The symbols move the units like this.
NF: te>-, fu>-, sa>-, se>ZJ, zo>FM, su>CD, zu>NZ
BP: te>FD, fu>QB, sa>MM, se>DG, zo>PZ, su>MQ, zu>FZ
SJ: te>QB, fu>FD, sa>PG, se>QN, zo>DC, su>HJ, zu>HL
DC: te>ZH, fu>BH, sa>-, se>-, zo>SJ, su>MP, zu>-
QT: te>JM, fu>QZ, sa>HR, se>HJ, zo>DR, su>QN, zu>BZ
PM: te>-, fu>CD, sa>-, se>QC, zo>PB, su>-, zu>LP
DP: te>RP, fu>-, sa>TP, se>-, zo>TL, su>-, zu>JL
CC: te>CD, fu>-, sa>-, se>TP, zo>QD, su>-, zu>LL
LJ: te>QC, fu>TP, sa>-, se>-, zo>RG, su>-, zu>MP
MM: te>TT, fu>RC, sa>BP, se>RD, zo>DJ, su>RF, zu>QM
BL: te>NJ, fu>RG, sa>TL, se>QD, zo>TP, su>FJ, zu>RJ
FJ: te>FZ, fu>HL, sa>ZG, se>QR, zo>SL, su>BL, zu>FD
TH: te>-, fu>QF, sa>LP, se>MT, zo>TQ, su>-, zu>-
QM: te>ZG, fu>TG, sa>FZ, se>FB, zo>MR, su>FH, zu>MM
CQ: te>DG, fu>QN, sa>GH, se>FD, zo>HQ, su>QZ, zu>QR
TN: te>-, fu>-, sa>CD, se>RP, zo>FS, su>-, zu>QF
QN: te>JH, fu>CQ, sa>-, se>SJ, zo>-, su>QT, zu>-
FM: te>QR, fu>RH, sa>FB, se>FZ, zo>NF, su>RZ, zu>DG
RJ: te>MQ, fu>HJ, sa>GT, se>QZ, zo>HP, su>FD, zu>BL
HL: te>TZ, fu>FJ, sa>-, se>-, zo>-, su>RG, zu>SJ
SM: te>NL, fu>RF, sa>LG, se>TQ, zo>MT, su>RC, zu>PR
HJ: te>LG, fu>RJ, sa>NL, se>QT, zo>MP, su>SJ, zu>RG
CD: te>CC, fu>PM, sa>TN, se>JG, zo>RZ, su>NF, zu>HD
RC: te>PG, fu>MM, sa>QB, se>GL, zo>GB, su>SM, zu>TG
LG: te>HJ, fu>MQ, sa>SM, se>JM, zo>LQ, su>QB, zu>HH
ZJ: te>SL, fu>QJ, sa>MR, se>NF, zo>FZ, su>JG, zu>PZ
GH: te>RD, fu>-, sa>CQ, se>TT, zo>-, su>PN, zu>-
RN: te>-, fu>NZ, sa>-, se>ZH, zo>JH, su>LP, zu>-
RF: te>GT, fu>SM, sa>MQ, se>DT, zo>LS, su>MM, zu>FH
LL: te>HD, fu>DR, sa>RL, se>HP, zo>QZ, su>HQ, zu>CC
LS: te>JL, fu>MT, sa>MC, se>QF, zo>RF, su>DJ, zu>RP
QR: te>FM, fu>-, sa>-, se>FJ, zo>-, su>QD, zu>CQ
RP: te>DP, fu>QG, sa>JG, se>TN, zo>FH, su>MR, zu>LS
HH: te>RG, fu>NJ, sa>PR, se>PB, zo>QC, su>TZ, zu>LG
GQ: te>DJ, fu>-, sa>BH, se>-, zo>TT, su>JL, zu>-
RH: te>-, fu>FM, sa>-, se>TZ, zo>-, su>PB, zu>JH
NZ: te>HQ, fu>RN, sa>FQ, se>PZ, zo>DG, su>HD, zu>NF
MT: te>BN, fu>LS, sa>LQ, se>TH, zo>SM, su>GB, zu>QG
FB: te>-, fu>-, sa>FM, se>QM, zo>-, su>FS, zu>RD
GL: te>-, fu>RD, sa>JH, se>RC, zo>-, su>TQ, zu>-
MP: te>LQ, fu>HP, sa>BN, se>DR, zo>HJ, su>DC, zu>LJ
TZ: te>HL, fu>FZ, sa>TG, se>RH, zo>QJ, su>HH, zu>QB
SL: te>ZJ, fu>-, sa>-, se>-, zo>FJ, su>TP, zu>BH
NL: te>SM, fu>GT, sa>HJ, se>HR, zo>BN, su>PG, zu>ZF
TQ: te>HR, fu>DT, sa>JM, se>SM, zo>TH, su>GL, zu>GZ
QC: te>LJ, fu>JG, sa>QG, se>PM, zo>HH, su>QJ, zu>LQ
BN: te>MT, fu>JL, sa>MP, se>-, zo>NL, su>-, zu>-
TG: te>-, fu>QM, sa>TZ, se>-, zo>-, su>PR, zu>RC
GZ: te>-, fu>FS, sa>PB, se>PR, zo>-, su>-, zu>TQ
HD: te>LL, fu>LP, sa>QF, se>MC, zo>CN, su>NZ, zu>CD
HR: te>TQ, fu>PN, sa>QT, se>NL, zo>-, su>-, zu>-
GB: te>-, fu>DJ, sa>ZH, se>-, zo>RC, su>MT, zu>-
LP: te>DR, fu>HD, sa>TH, se>LQ, zo>JM, su>RN, zu>PM
BH: te>PZ, fu>DC, sa>GQ, se>HQ, zo>FD, su>HP, zu>SL
QF: te>RL, fu>TH, sa>HD, se>LS, zo>DT, su>FQ, zu>TN
ZH: te>DC, fu>PZ, sa>GB, se>RN, zo>QB, su>LQ, zu>QJ
FQ: te>-, fu>-, sa>NZ, se>DJ, zo>RD, su>QF, zu>-
MQ: te>RJ, fu>LG, sa>RF, se>CN, zo>MC, su>BP, zu>NJ
DG: te>CQ, fu>JH, sa>RD, se>BP, zo>NZ, su>CN, zu>FM
FZ: te>FJ, fu>TZ, sa>QM, se>FM, zo>ZJ, su>NJ, zu>BP
TT: te>MM, fu>PG, sa>FD, se>GH, zo>GQ, su>GT, zu>ZG
LQ: te>MP, fu>MC, sa>MT, se>LP, zo>LG, su>ZH, zu>QC
JM: te>QT, fu>CN, sa>TQ, se>LG, zo>LP, su>JH, zu>PB
TL: te>FH, fu>ZF, sa>BL, se>BQ, zo>DP, su>ZG, zu>GT
QG: te>-, fu>RP, sa>QC, se>-, zo>PR, su>-, zu>MT
RL: te>QF, fu>-, sa>LL, se>JL, zo>PN, su>-, zu>-
PZ: te>BH, fu>ZH, sa>DJ, se>NZ, zo>BP, su>MC, zu>ZJ
PB: te>BZ, fu>RZ, sa>GZ, se>HH, zo>PM, su>RH, zu>JM
DT: te>PN, fu>TQ, sa>CN, se>RF, zo>QF, su>RD, zu>FS
QD: te>RZ, fu>BZ, sa>BQ, se>BL, zo>CC, su>QR, zu>QZ
NJ: te>BL, fu>HH, sa>FH, se>RZ, zo>JG, su>FZ, zu>MQ
ZG: te>QM, fu>-, sa>FJ, se>-, zo>-, su>TL, zu>TT
RZ: te>QD, fu>PB, sa>FS, se>NJ, zo>CD, su>FM, zu>CN
BQ: te>FS, fu>-, sa>QD, se>TL, zo>-, su>-, zu>PN
TP: te>JG, fu>LJ, sa>DP, se>CC, zo>BL, su>SL, zu>HP
FD: te>BP, fu>SJ, sa>TT, se>CQ, zo>BH, su>RJ, zu>FJ
ZF: te>PR, fu>TL, sa>RG, se>-, zo>-, su>-, zu>NL
PN: te>DT, fu>HR, sa>QZ, se>GT, zo>RL, su>GH, zu>BQ
QZ: te>CN, fu>QT, sa>PN, se>RJ, zo>LL, su>CQ, zu>QD
MC: te>HP, fu>LQ, sa>LS, se>HD, zo>MQ, su>PZ, zu>JG
DJ: te>GQ, fu>GB, sa>PZ, se>FQ, zo>MM, su>LS, zu>MR
PR: te>ZF, fu>FH, sa>HH, se>GZ, zo>QG, su>TG, zu>SM
QJ: te>-, fu>ZJ, sa>-, se>-, zo>TZ, su>QC, zu>ZH
DR: te>LP, fu>LL, sa>-, se>MP, zo>QT, su>-, zu>-
JL: te>LS, fu>BN, sa>HP, se>RL, zo>GT, su>GQ, zu>DP
RG: te>HH, fu>BL, sa>ZF, se>BZ, zo>LJ, su>HL, zu>HJ
JG: te>TP, fu>QC, sa>RP, se>CD, zo>NJ, su>ZJ, zu>MC
QB: te>SJ, fu>BP, sa>RC, se>JH, zo>ZH, su>LG, zu>TZ
FS: te>BQ, fu>GZ, sa>RZ, se>FH, zo>TN, su>FB, zu>DT
PG: te>RC, fu>TT, sa>SJ, se>-, zo>-, su>NL, zu>-
JH: te>QN, fu>DG, sa>GL, se>QB, zo>RN, su>JM, zu>RH
FH: te>TL, fu>PR, sa>NJ, se>FS, zo>RP, su>QM, zu>RF
GT: te>RF, fu>NL, sa>RJ, se>PN, zo>JL, su>TT, zu>TL
BZ: te>PB, fu>QD, sa>-, se>RG, zo>-, su>-, zu>QT
RD: te>GH, fu>GL, sa>DG, se>MM, zo>FQ, su>DT, zu>FB
MR: te>-, fu>-, sa>ZJ, se>-, zo>QM, su>RP, zu>DJ
HP: te>MC, fu>MP, sa>JL, se>LL, zo>RJ, su>BH, zu>TP
HQ: te>NZ, fu>-, sa>-, se>BH, zo>CQ, su>LL, zu>-
CN: te>QZ, fu>JM, sa>DT, se>MQ, zo>HD, su>DG, zu>RZ

In the rows, 503 means zero.

The rows follow the links: the fewer symbols apart two units are, the more alike their rows tend to be.

Named rows; a name shown again gets a slightly different row:
LG
[634, 431, 614, 806, 767, 647, 566, 729, 521, 377, 577, 526, 661, 377, 192, 610, 618, 854, 566, 601, 513, 631, 320, 495, 558, 478, 477, 322, 188, 669, 557, 581, 448, 647, 403, 433, 477, 399, 441, 304, 608, 476, 592, 638, 490, 679]
PB
[736, 816, 453, 535, 679, 604, 309, 679, 478, 261, 543, 410, 370, 607, 455, 422, 539, 702, 413, 350, 791, 481, 628, 544, 557, 514, 632, 446, 435, 804, 587, 568, 510, 342, 621, 616, 691, 385, 544, 479, 243, 573, 313, 692, 790, 672]
FM
[579, 891, 470, 354, 457, 444, 642, 435, 676, 305, 384, 498, 222, 533, 589, 328, 638, 543, 461, 413, 644, 699, 819, 543, 462, 449, 395, 511, 656, 468, 480, 554, 445, 361, 450, 624, 389, 353, 498, 734, 191, 646, 474, 510, 696, 707]
GQ
[273, 259, 616, 395, 283, 367, 594, 320, 501, 734, 395, 593, 583, 393, 596, 582, 449, 234, 581, 540, 189, 494, 361, 346, 415, 460, 305, 654, 486, 352, 504, 307, 614, 574, 503, 366, 406, 710, 497, 479, 670, 433, 580, 380, 197, 284]
RG
[492, 545, 718, 657, 546, 668, 260, 679, 325, 317, 867, 588, 727, 261, 505, 808, 453, 689, 273, 699, 651, 540, 631, 363, 525, 626, 762, 688, 495, 445, 512, 507, 717, 508, 495, 640, 596, 397, 451, 369, 509, 397, 531, 336, 516, 588]
NJ
[526, 698, 538, 631, 506, 437, 831, 589, 503, 166, 494, 425, 619, 494, 391, 548, 398, 786, 534, 542, 783, 644, 663, 439, 600, 434, 587, 416, 429, 221, 549, 353, 482, 360, 435, 622, 162, 419, 298, 620, 529, 498, 639, 429, 547, 618]
SM
[428, 233, 458, 666, 699, 574, 455, 752, 608, 600, 643, 353, 585, 674, 287, 529, 476, 633, 580, 453, 360, 461, 170, 699, 359, 504, 535, 399, 132, 655, 682, 588, 442, 427, 596, 528, 475, 373, 352, 257, 732, 596, 397, 543, 375, 508]
TZ
[412, 494, 717, 702, 742, 472, 277, 762, 383, 205, 722, 434, 588, 356, 361, 441, 390, 749, 485, 483, 726, 700, 550, 499, 405, 323, 414, 468, 472, 468, 583, 443, 531, 398, 633, 383, 412, 313, 365, 485, 386, 466, 490, 364, 629, 840]
BP
[418, 435, 620, 603, 612, 396, 828, 560, 555, 356, 466, 524, 482, 260, 420, 510, 595, 630, 671, 639, 551, 779, 432, 430, 415, 423, 164, 344, 416, 216, 443, 560, 361, 614, 283, 441, 249, 417, 412, 665, 447, 558, 714, 522, 409, 660]
GL
[518, 419, 439, 511, 588, 450, 302, 520, 706, 607, 506, 436, 283, 702, 549, 381, 653, 387, 522, 303, 317, 428, 324, 744, 286, 467, 308, 385, 447, 864, 541, 780, 496, 554, 549, 487, 713, 379, 501, 446, 465, 689, 332, 596, 565, 657]
RN
[714, 409, 397, 475, 761, 478, 238, 467, 497, 486, 405, 500, 373, 448, 367, 192, 631, 450, 511, 271, 512, 450, 390, 670, 605, 487, 393, 379, 546, 935, 389, 621, 534, 582, 551, 248, 712, 487, 582, 471, 327, 444, 587, 736, 683, 557]
LL
[625, 707, 482, 420, 419, 664, 645, 286, 470, 661, 254, 682, 389, 497, 589, 526, 639, 427, 411, 511, 458, 435, 612, 214, 655, 518, 566, 545, 636, 650, 358, 484, 432, 721, 315, 494, 612, 695, 691, 581, 293, 352, 590, 722, 576, 265]
SL
[416, 442, 589, 365, 303, 427, 449, 417, 350, 472, 614, 599, 680, 283, 565, 558, 291, 230, 416, 638, 672, 518, 643, 391, 645, 473, 530, 613, 796, 84, 343, 320, 663, 574, 619, 385, 442, 491, 499, 641, 499, 349, 708, 192, 453, 486]
HL
[433, 486, 670, 547, 523, 519, 218, 754, 317, 414, 876, 519, 639, 203, 580, 632, 516, 457, 389, 680, 633, 542, 539, 552, 553, 511, 501, 682, 496, 361, 520, 545, 743, 506, 604, 412, 596, 401, 483, 490, 548, 446, 643, 233, 538, 663]
QF
[542, 657, 347, 437, 497, 529, 694, 173, 673, 619, 96, 508, 262, 772, 465, 422, 492, 514, 515, 259, 366, 409, 452, 430, 384, 531, 498, 376, 564, 672, 423, 535, 324, 489, 372, 663, 410, 641, 558, 460, 363, 593, 283, 744, 513, 433]
RJ
[443, 514, 703, 597, 324, 568, 818, 680, 498, 475, 529, 592, 615, 382, 559, 761, 689, 590, 534, 809, 511, 714, 629, 221, 576, 537, 455, 547, 417, 354, 497, 501, 443, 758, 215, 576, 355, 651, 631, 497, 681, 377, 742, 526, 323, 275]
QD
[510, 952, 536, 279, 307, 621, 495, 434, 503, 362, 545, 632, 387, 400, 715, 574, 622, 388, 313, 612, 639, 500, 845, 383, 580, 633, 750, 682, 728, 534, 454, 626, 552, 511, 314, 743, 561, 439, 564, 636, 283, 462, 552, 396, 641, 436]

Each walk starts at a row. The symbols on each line, taken left to right, move it on to the next unit.
Answer with the unit's row; about right is enough.
[641, 205, 402, 764, 792, 554, 423, 622, 380, 457, 465, 424, 811, 437, 161, 424, 442, 720, 603, 557, 614, 500, 206, 562, 687, 522, 524, 275, 320, 559, 434, 385, 559, 646, 603, 197, 478, 628, 407, 323, 635, 418, 652, 615, 586, 625]
su se zo fu fu fu se fu [589, 283, 526, 736, 753, 421, 385, 829, 437, 392, 700, 452, 634, 269, 327, 371, 604, 613, 688, 541, 469, 682, 267, 652, 432, 425, 266, 275, 315, 558, 593, 553, 480, 606, 571, 243, 539, 394, 425, 448, 573, 535, 675, 468, 411, 793]
zo zu su se fu [652, 810, 299, 371, 561, 528, 729, 254, 466, 399, 250, 537, 377, 669, 489, 315, 371, 636, 487, 324, 727, 527, 764, 459, 653, 405, 614, 419, 708, 614, 467, 398, 543, 421, 478, 546, 423, 578, 538, 625, 236, 514, 511, 636, 709, 454]
[353, 702, 714, 505, 335, 507, 528, 568, 459, 341, 621, 650, 657, 147, 641, 679, 507, 454, 374, 765, 643, 652, 727, 332, 456, 519, 493, 640, 607, 131, 502, 474, 599, 478, 413, 560, 352, 423, 439, 625, 423, 529, 648, 212, 483, 533]
te te fu fu sa te zu [298, 326, 503, 611, 388, 289, 740, 499, 653, 568, 507, 477, 442, 574, 513, 426, 463, 384, 754, 348, 206, 571, 335, 572, 231, 560, 267, 379, 357, 259, 524, 567, 351, 408, 535, 490, 254, 507, 328, 578, 736, 662, 473, 341, 322, 561]
su se zo fu fu fu se fu [449, 240, 325, 530, 423, 419, 873, 333, 591, 702, 412, 460, 565, 684, 309, 495, 190, 476, 604, 448, 369, 410, 248, 641, 479, 526, 514, 388, 430, 375, 439, 310, 405, 455, 547, 488, 220, 724, 366, 399, 824, 530, 460, 501, 418, 391]
[267, 185, 674, 584, 501, 451, 194, 741, 458, 654, 729, 423, 605, 371, 572, 675, 548, 376, 567, 597, 207, 503, 340, 497, 321, 471, 374, 559, 330, 514, 686, 588, 628, 603, 572, 448, 676, 541, 511, 352, 722, 451, 491, 397, 285, 488]
su fu zu su zu te se zo [485, 467, 389, 307, 406, 396, 565, 208, 713, 699, 182, 584, 338, 670, 573, 234, 482, 246, 536, 196, 304, 432, 400, 633, 376, 441, 273, 369, 610, 639, 473, 562, 425, 452, 500, 467, 529, 528, 517, 676, 375, 634, 425, 595, 527, 420]
sa su fu se zo zo se te [721, 486, 432, 401, 500, 583, 235, 442, 438, 638, 401, 463, 408, 520, 484, 472, 706, 459, 441, 589, 452, 368, 518, 428, 795, 594, 636, 548, 532, 849, 479, 566, 630, 766, 618, 325, 909, 617, 757, 441, 364, 325, 577, 759, 548, 358]
[442, 567, 372, 215, 239, 542, 534, 249, 526, 790, 257, 496, 365, 725, 638, 539, 491, 240, 493, 449, 267, 325, 490, 396, 571, 589, 602, 578, 673, 617, 484, 541, 494, 611, 438, 588, 654, 686, 616, 552, 558, 505, 414, 724, 382, 147]
zo sa zu su zu fu te [620, 620, 520, 520, 812, 538, 361, 617, 619, 402, 450, 490, 371, 446, 367, 419, 794, 566, 509, 436, 488, 622, 472, 524, 412, 470, 204, 408, 416, 846, 555, 755, 489, 642, 495, 428, 665, 382, 589, 592, 207, 543, 503, 630, 616, 764]
sa su fu fu te sa [677, 647, 601, 421, 605, 702, 316, 652, 486, 448, 437, 510, 385, 402, 506, 646, 835, 433, 430, 595, 421, 527, 583, 294, 611, 561, 587, 556, 493, 891, 591, 722, 555, 656, 413, 609, 894, 516, 682, 395, 356, 423, 524, 662, 532, 458]
[267, 378, 543, 512, 396, 293, 658, 424, 543, 648, 436, 420, 569, 578, 513, 412, 150, 441, 564, 327, 578, 469, 376, 592, 358, 425, 404, 481, 686, 207, 487, 239, 528, 256, 671, 407, 228, 529, 320, 579, 635, 554, 436, 244, 462, 568]
su sa sa zu zo [360, 496, 602, 689, 495, 482, 925, 455, 632, 491, 454, 478, 480, 667, 343, 669, 413, 693, 621, 509, 344, 569, 329, 500, 343, 550, 443, 324, 260, 337, 467, 523, 310, 425, 337, 699, 104, 548, 387, 394, 704, 731, 379, 541, 348, 451]
zu sa su su te te su su sa [383, 521, 473, 553, 330, 419, 689, 516, 582, 448, 635, 394, 567, 778, 541, 519, 250, 602, 613, 466, 602, 488, 530, 716, 452, 479, 612, 486, 348, 194, 576, 295, 375, 202, 623, 717, 236, 409, 273, 583, 691, 619, 364, 362, 474, 554]
[521, 257, 451, 433, 356, 558, 680, 499, 362, 658, 465, 505, 717, 359, 545, 552, 533, 451, 505, 795, 451, 539, 420, 319, 756, 596, 590, 563, 527, 257, 567, 358, 475, 719, 392, 348, 420, 764, 596, 502, 665, 384, 838, 556, 329, 190]
te te zu zu su [512, 383, 636, 521, 317, 419, 688, 394, 342, 612, 360, 657, 671, 192, 504, 536, 467, 502, 580, 692, 374, 657, 532, 198, 587, 447, 242, 527, 649, 242, 438, 418, 593, 717, 297, 390, 388, 699, 620, 505, 562, 290, 749, 460, 309, 468]
zo zo sa su fu [446, 116, 536, 615, 450, 560, 335, 531, 312, 768, 574, 429, 730, 507, 388, 611, 372, 397, 508, 545, 256, 385, 247, 374, 551, 573, 601, 580, 310, 639, 623, 434, 652, 587, 544, 479, 693, 604, 589, 170, 720, 340, 429, 477, 329, 290]
[784, 624, 398, 617, 809, 660, 357, 354, 553, 526, 277, 515, 420, 627, 276, 361, 638, 666, 385, 276, 564, 481, 458, 403, 671, 495, 496, 344, 507, 891, 469, 661, 456, 704, 448, 464, 624, 606, 643, 383, 299, 421, 501, 822, 621, 560]
se se fu zo sa se zu zo sa [593, 473, 377, 551, 534, 413, 774, 445, 399, 358, 521, 440, 643, 521, 314, 335, 271, 617, 568, 490, 752, 519, 507, 549, 709, 460, 645, 431, 562, 185, 465, 215, 514, 295, 597, 353, 198, 622, 345, 628, 562, 415, 649, 401, 590, 491]
fu fu sa su sa [437, 486, 517, 527, 497, 397, 732, 401, 370, 384, 448, 549, 639, 296, 366, 375, 269, 700, 500, 362, 785, 631, 619, 413, 555, 335, 367, 454, 689, 151, 409, 213, 561, 387, 486, 339, 126, 490, 402, 629, 360, 436, 608, 410, 585, 721]
[491, 237, 390, 524, 459, 269, 724, 436, 476, 550, 423, 504, 614, 388, 337, 274, 440, 476, 576, 444, 520, 680, 321, 575, 617, 405, 288, 347, 517, 283, 370, 367, 382, 612, 484, 206, 205, 589, 402, 659, 585, 473, 748, 551, 458, 561]
sa fu fu fu sa zu [589, 258, 491, 599, 752, 373, 336, 592, 360, 437, 623, 441, 684, 325, 385, 354, 376, 559, 501, 398, 745, 544, 433, 612, 541, 398, 494, 416, 468, 435, 524, 323, 739, 323, 711, 155, 494, 465, 329, 487, 419, 432, 537, 371, 724, 808]
zo fu zu zu sa [256, 555, 648, 588, 442, 422, 639, 539, 621, 433, 537, 447, 554, 470, 585, 517, 267, 638, 526, 394, 591, 636, 616, 485, 173, 420, 272, 502, 524, 179, 560, 354, 496, 303, 499, 683, 189, 387, 289, 525, 516, 662, 354, 211, 422, 655]
[601, 635, 398, 407, 614, 493, 681, 231, 552, 602, 155, 588, 335, 445, 458, 321, 602, 473, 514, 356, 442, 638, 516, 483, 583, 371, 218, 326, 686, 681, 251, 494, 300, 636, 379, 373, 385, 576, 550, 649, 270, 461, 551, 681, 566, 525]
te zo sa se sa zo fu zo [431, 389, 792, 676, 578, 574, 327, 744, 428, 476, 658, 585, 668, 101, 434, 686, 661, 550, 451, 660, 339, 716, 534, 247, 452, 425, 322, 618, 362, 592, 565, 611, 628, 750, 407, 412, 631, 529, 602, 331, 535, 394, 695, 404, 295, 622]
su zu fu zu sa sa te se [632, 841, 381, 499, 554, 559, 702, 397, 697, 386, 298, 554, 312, 611, 512, 342, 713, 618, 539, 474, 468, 620, 584, 491, 601, 613, 524, 280, 478, 656, 500, 733, 263, 519, 258, 626, 432, 497, 546, 616, 386, 642, 603, 745, 640, 488]
